Below is a small trained network, with its code and all its weights. Each question gives an input and a class and asks what happens when units are switched off, that is, made to give their printed mean instead of their output.

import numpy as np


def w(rows, s, z=0):
    codes = np.array(rows[::2]) - 128.0
    scale = np.full(codes.shape[1], s)
    scale[-1] = z or s
    return codes * scale


def norm(h):
    return h / np.sqrt((h * h).mean(-1, keepdims=True) + 1e-5)


def f(y):
    return np.maximum(y, 0)


def log_softmax(a):
    a = a - a.max(-1, keepdims=True)
    return a - np.log(np.exp(a).sum(-1, keepdims=True))


def net(x, mask):
    res = np.array(x, float).reshape(1, 7) / 4 @ E
    u = 0
    for l in range(2):
        y = f(norm(res) @ A[l][:, :-1].T + A[l][:, -1])
        res = res + np.where(mask[u : u + 10], y, B[l][:, -1]) @ B[l][:, :-1]
        u += 10
    return log_softmax(norm(res)[-1] @ U[:, :-1].T + U[:, -1])


A, B = {}, {}
E = w([
[213,160,22],'x0',
[129,130,133],'x1',
[130,128,123],'x2',
[128,127,131],'x3',
[109,251,152],'x4',
[210,129,254],'x5',
[129,128,136],'x6',
],0.0014)
A[0] = w([
[142,97,162,1],'0.n0',
[142,64,121,209],'0.n1',
[121,115,215,109],'0.n2',
[107,107,136,69],'0.n3',
[193,142,107,116],'0.n4',
[148,107,108,70],'0.n5',
[154,101,150,53],'0.n6',
[56,118,135,158],'0.n7',
[255,146,153,56],'0.n8',
[97,129,69,141],'0.n9',
],0.006,0.0021)
B[0] = w([
[190,113,147,142],'0.n0',
[132,76,111,251],'0.n1',
[224,141,113,235],'0.n2',
[126,102,124,141],'0.n3',
[73,110,91,193],'0.n4',
[114,131,97,145],'0.n5',
[156,86,159,150],'0.n6',
[60,112,148,235],'0.n7',
[1,107,148,229],'0.n8',
[180,129,148,234],'0.n9',
],0.0048,0.0021)
A[1] = w([
[179,148,59,133],'1.n0',
[82,114,149,135],'1.n1',
[143,160,106,54],'1.n2',
[105,159,157,106],'1.n3',
[110,254,153,14],'1.n4',
[142,65,117,38],'1.n5',
[108,227,141,253],'1.n6',
[163,165,124,107],'1.n7',
[175,155,152,122],'1.n8',
[145,166,100,43],'1.n9',
],0.0056,0.0023)
B[1] = w([
[190,140,98,172],'1.n0',
[100,110,94,190],'1.n1',
[145,143,124,134],'1.n2',
[112,157,110,163],'1.n3',
[117,3,91,188],'1.n4',
[111,162,133,163],'1.n5',
[131,215,158,254],'1.n6',
[139,137,152,143],'1.n7',
[135,103,152,154],'1.n8',
[150,155,126,136],'1.n9',
],0.0074,0.0029)
U = w([
[41,29,104,195],'0',
[31,220,136,224],'1',
[198,93,22,113],'2',
[200,246,82,9],'3',
[217,56,197,100],'4',
[172,194,226,57],'5',
],0.013,0.0014)

Each question gives the input, the list of numbers given to net, and the class t.
The units are the neurons (one row each of A and B). Each row of codes is followed by its name. A weight is (code - 128) times the scale printed after its matrix; where a second scale follows, it is the last column's (A, B and U).
mask holds one flag per neuron, layer by layer. A switched-off neuron (its flag False) gives its mean, the last column of its row in B, instead of its output. The means were averaged over made-up inputs and are rounded, as every weight is.
A unit's drop is (log p(t) with every unit on - log p(t) with that unit switched off) / (log p(t) with every unit on - log p(t) with every unit switched off).
The circuit of an input: a set's keep is (log p(t) with only the set's units on - log p(t) with every unit switched off) / (log p(t) with every unit on - log p(t) with every unit switched off). Starting from the 12 units with the biggest drops (on a tie, the unit counted first), units are removed one at a time, each time the one whose removal leaves the highest keep (on an exact tie, the one counted first), for as long as the keep stays at least 0.8.
units of the circuit, in order: the units of the circuit, biggest drop first
most important unit: the unit with the biggest drop
k most important neurons: the k neurons with the biggest drops, biggest first
k most important neurons of layer l: the k neurons of layer l with the biggest drops, biggest first
drop when u is switched off: that unit's drop, to one decimal
input [3,-7,-1,-8,8,2,-3], class 1: units of the circuit, in order => [1.n6 0.n2 1.n4]
input [1,6,1,7,4,7,8], class 1: units of the circuit, in order => [0.n8]
input [1,5,-5,-8,6,-7,4], class 3: 2 most important neurons of layer 1 => [1.n6 1.n0]
input [-3,7,5,-6,-4,1,7], class 4: 2 most important neurons of layer 0 => [0.n2 0.n8]
input [1,2,-7,8,0,5,4], class 0: 2 most important neurons of layer 1 => [1.n6 1.n1]
input [5,-4,-3,2,-8,1,4], class 0: 4 most important neurons => [0.n2 0.n8 1.n6 0.n4]
input [3,-8,-1,-6,-5,1,3], class 0: units of the circuit, in order => [0.n2 0.n8]
input [-6,0,8,-8,2,1,7], class 5: 2 most important neurons => [0.n2 0.n8]
input [7,3,-8,8,7,3,-7], class 1: units of the circuit, in order => [0.n8 1.n6 1.n4]
input [-8,-5,-1,3,-1,3,5], class 4: 3 most important neurons => [0.n2 1.n6 0.n8]
input [8,6,7,-2,1,8,-5], class 1: 3 most important neurons => [0.n8 1.n4 0.n1]
input [0,0,-6,1,5,1,0], class 5: 4 most important neurons of layer 1 => [1.n6 1.n4 1.n8 1.n1]
input [4,-7,-4,-6,8,5,-5], class 1: units of the circuit, in order => [1.n6 0.n8 1.n4]
input [-6,-5,5,-4,-1,3,0], class 4: units of the circuit, in order => [0.n2]
input [5,3,5,-2,7,3,-8], class 1: units of the circuit, in order => [0.n8 1.n6 1.n4]
input [3,5,-7,1,-8,3,8], class 0: 2 most important neurons => [0.n8 0.n2]
input [2,-4,-3,-5,5,7,8], class 1: 3 most important neurons of layer 0 => [0.n8 0.n9 0.n4]
input [3,1,-4,6,-8,8,4], class 0: 2 most important neurons of layer 1 => [1.n6 1.n0]
input [3,8,7,-7,-6,4,-5], class 0: drop when 0.n4 is switched off => 0.0
input [3,-5,1,-7,1,-3,0], class 3: most important unit => 0.n1
input [3,3,-5,-1,2,1,-5], class 1: drop when 0.n8 is switched off => 0.1
input [6,-8,-3,0,6,3,-1], class 1: drop when 1.n6 is switched off => 0.2
